Here is a tiny trained network, its code and every weight. The questions are about switching its units off for an input and a class, where a switched-off unit gives its printed mean instead of its output.

import numpy as np


def w(rows, s, z=0):
    codes = np.array(rows[::2]) - 128.0
    scale = np.full(codes.shape[1], s)
    scale[-1] = z or s
    return codes * scale


def norm(h):
    return h / np.sqrt((h * h).mean(-1, keepdims=True) + 1e-5)


def f(y):
    return np.maximum(y, 0)


def log_softmax(a):
    a = a - a.max(-1, keepdims=True)
    return a - np.log(np.exp(a).sum(-1, keepdims=True))


def net(x, mask):
    res = np.array(x, float).reshape(1, 6) / 4 @ E
    u = 0
    for l in range(4):
        y = f(norm(res) @ A[l][:, :-1].T + A[l][:, -1])
        res = res + np.where(mask[u : u + 7], y, B[l][:, -1]) @ B[l][:, :-1]
        u += 7
    return log_softmax(norm(res)[-1] @ U[:, :-1].T + U[:, -1])


A, B = {}, {}
E = w([
[110,61,139,104,159,209,63,162,97,205],'x0',
[119,106,88,182,164,175,190,92,196,210],'x1',
[50,145,167,180,106,36,160,54,59,183],'x2',
[140,97,195,82,149,85,243,180,173,95],'x3',
[110,57,122,47,124,76,105,40,31,95],'x4',
[2,135,146,105,100,133,92,126,184,162],'x5',
],0.0049)
A[0] = w([
[63,139,139,133,125,80,58,90,110,177,115],'0.n1',
[114,140,138,141,115,79,148,178,132,82,105],'0.n2',
[135,89,103,126,135,164,164,92,153,125,119],'0.n3',
[104,119,144,101,127,181,100,184,185,146,115],'0.n4',
[125,132,121,148,148,175,113,115,176,170,119],'0.n5',
[122,136,143,136,122,66,221,126,178,94,93],'0.n6',
[90,135,122,149,123,154,130,124,124,246,3],'0.n7',
],0.013,0.0025)
B[0] = w([
[141,151,66,35,91,139,85,126,49,59,254],'0.n1',
[167,153,151,90,208,107,140,5,161,117,195],'0.n2',
[214,208,133,113,147,133,132,47,152,112,181],'0.n3',
[136,116,166,123,169,203,137,211,171,116,243],'0.n4',
[134,49,81,170,19,97,104,141,174,195,221],'0.n5',
[109,121,2,94,184,29,221,142,155,144,250],'0.n6',
[136,3,251,172,164,92,129,112,137,241,241],'0.n7',
],0.0083,0.0077)
A[1] = w([
[44,149,164,209,178,184,138,110,162,165,51],'1.n1',
[51,159,106,114,65,93,55,78,106,159,100],'1.n2',
[96,166,100,224,104,186,103,208,134,205,29],'1.n3',
[34,103,88,145,82,163,128,48,140,126,3],'1.n4',
[84,213,134,170,132,34,223,129,166,100,112],'1.n5',
[47,72,144,60,108,134,89,210,168,116,79],'1.n6',
[160,180,117,119,147,195,99,126,248,94,185],'1.n7',
],0.011,0.0023)
B[1] = w([
[109,83,188,126,111,67,81,82,141,157,163],'1.n1',
[138,175,78,219,107,122,161,213,33,139,201],'1.n2',
[159,120,179,183,78,178,134,116,252,26,205],'1.n3',
[183,87,91,130,75,64,103,128,111,77,146],'1.n4',
[30,116,76,193,254,99,167,79,202,103,254],'1.n5',
[154,123,6,70,175,181,147,104,115,238,226],'1.n6',
[37,193,183,107,77,180,162,163,65,106,230],'1.n7',
],0.0091,0.0072)
A[2] = w([
[111,114,200,7,169,122,145,133,67,120,75],'2.n1',
[121,134,97,215,125,115,100,57,80,145,144],'2.n2',
[123,91,146,156,109,153,59,64,199,185,2],'2.n3',
[158,136,139,156,255,153,102,155,114,131,104],'2.n4',
[142,94,73,136,44,133,102,129,164,104,50],'2.n5',
[170,85,202,129,137,129,92,99,186,209,5],'2.n6',
[147,116,84,118,143,38,157,148,78,140,174],'2.n7',
],0.011,0.0015)
B[2] = w([
[141,191,138,172,146,117,118,116,12,165,194],'2.n1',
[83,139,154,108,82,113,102,204,145,147,199],'2.n2',
[141,93,156,154,178,135,107,115,98,218,215],'2.n3',
[56,134,105,97,99,81,147,192,124,129,173],'2.n4',
[158,167,140,105,160,122,135,101,77,125,169],'2.n5',
[147,103,156,215,131,123,92,118,164,183,226],'2.n6',
[174,122,168,172,96,106,141,58,164,82,255],'2.n7',
],0.011,0.0082)
A[3] = w([
[155,174,34,122,28,150,97,34,182,152,140],'3.n1',
[112,88,154,121,110,101,96,147,189,163,104],'3.n2',
[181,179,128,85,153,97,185,181,125,57,144],'3.n3',
[172,131,137,194,69,78,76,136,116,76,113],'3.n4',
[105,87,151,65,92,165,116,175,204,63,7],'3.n5',
[166,95,131,120,125,4,64,104,38,100,70],'3.n6',
[193,83,72,87,165,90,141,43,187,98,87],'3.n7',
],0.012,0.002)
B[3] = w([
[142,91,109,52,177,116,164,162,84,198,162],'3.n1',
[174,110,151,113,167,88,47,108,88,120,188],'3.n2',
[111,107,107,145,138,125,59,58,117,185,200],'3.n3',
[63,156,150,165,101,111,76,142,39,84,197],'3.n4',
[189,99,150,59,119,85,143,186,145,50,152],'3.n5',
[154,60,56,116,41,82,163,168,224,94,254],'3.n6',
[229,173,159,110,129,152,147,3,104,138,221],'3.n7',
],0.012,0.0096)
U = w([
[127,137,88,57,142,163,140,159,76,177,152],'0',
[85,110,153,127,127,116,76,113,143,89,1],'1',
[35,158,134,143,167,116,159,148,186,93,89],'2',
[174,39,198,183,131,124,83,137,172,208,159],'3',
[130,147,106,134,182,51,193,4,166,123,153],'4',
[149,87,79,138,22,36,116,134,84,92,160],'5',
[165,123,186,100,90,183,152,198,186,72,108],'6',
[104,199,177,137,111,151,119,125,54,107,111],'7',
],0.012,0.0067)

Each question gives the input, the list of numbers given to net, and the class t.
The units are the neurons (one row each of A and B). Each row of codes is followed by its name. A weight is (code - 128) times the scale printed after its matrix; where a second scale follows, it is the last column's (A, B and U).
mask holds one flag per neuron, layer by layer. A switched-off neuron (its flag False) gives its mean, the last column of its row in B, instead of its output. The means were averaged over made-up inputs and are rounded, as every weight is.
A unit's drop is (log p(t) with every unit on - log p(t) with that unit switched off) / (log p(t) with every unit on - log p(t) with every unit switched off).
The circuit of an input: a set's keep is (log p(t) with only the set's units on - log p(t) with every unit switched off) / (log p(t) with every unit on - log p(t) with every unit switched off). Starting from the 12 units with the biggest drops (on a tie, the unit counted first), units are removed one at a time, each time the one whose removal leaves the highest keep (on an exact tie, the one counted first), for as long as the keep stays at least 0.8.
circuit, biggest first: the units of the circuit, biggest drop first
unit that matters most: the unit with the biggest drop
top k neurons: the k neurons with the biggest drops, biggest first
k most important neurons of layer l: the k neurons of layer l with the biggest drops, biggest first
input [0,-8,-1,6,6,0], class 4: unit that matters most => 0.n1
input [-8,-5,-2,-8,-5,-1], class 7: circuit, biggest first => (1.n7 3.n6)
input [-2,-6,-2,-6,-5,-5], class 7: circuit, biggest first => (0.n7 1.n7 3.n6)
input [1,-2,-8,-4,-3,0], class 6: 2 most important neurons of layer 1 => (1.n7 1.n3)
input [-6,4,2,-4,-3,8], class 5: circuit, biggest first => (0.n1 1.n2)
input [0,-1,-5,-4,3,-1], class 7: top 4 neurons => (0.n7 1.n7 0.n6 0.n5)
input [6,7,4,-7,7,7], class 5: top 2 neurons => (0.n1 1.n2)
input [-1,4,6,1,-2,3], class 5: circuit, biggest first => (0.n1 1.n4)
input [8,3,8,2,4,-4], class 5: circuit, biggest first => (0.n1 3.n6)
input [4,-3,-1,8,-4,-5], class 4: top 3 neurons => (0.n6 2.n2 3.n3)
input [6,-2,1,-8,2,7], class 0: circuit, biggest first => (0.n1 3.n1)
input [3,-5,1,0,-7,-1], class 6: top 2 neurons => (1.n7 0.n7)
input [8,-4,-7,0,-3,-7], class 6: top 2 neurons => (0.n1 1.n3)
input [-5,8,8,-6,-7,0], class 3: circuit, biggest first => (0.n7)
input [2,2,-8,0,6,-7], class 7: top 3 neurons => (1.n7 0.n7 0.n6)
input [-6,8,5,-7,-1,-3], class 5: top 2 neurons => (0.n4 0.n1)
input [4,7,-8,5,3,-3], class 0: top 3 neurons => (1.n7 1.n3 0.n3)
input [6,-4,2,3,3,2], class 5: top 3 neurons => (0.n1 3.n6 0.n4)
input [2,-8,-7,4,-6,-5], class 7: top 2 neurons => (1.n7 2.n1)
input [8,-4,-4,3,3,-4], class 0: unit that matters most => 0.n7
input [1,8,-6,5,6,-2], class 7: top 3 neurons => (1.n7 0.n3 3.n6)
input [-3,-6,-8,-2,-7,1], class 6: top 2 neurons => (0.n1 0.n4)
input [3,-5,-1,7,-6,3], class 2: 2 most important neurons of layer 0 => (0.n1 0.n6)
input [2,-3,7,3,-4,8], class 5: 2 most important neurons of layer 3 => (3.n6 3.n7)
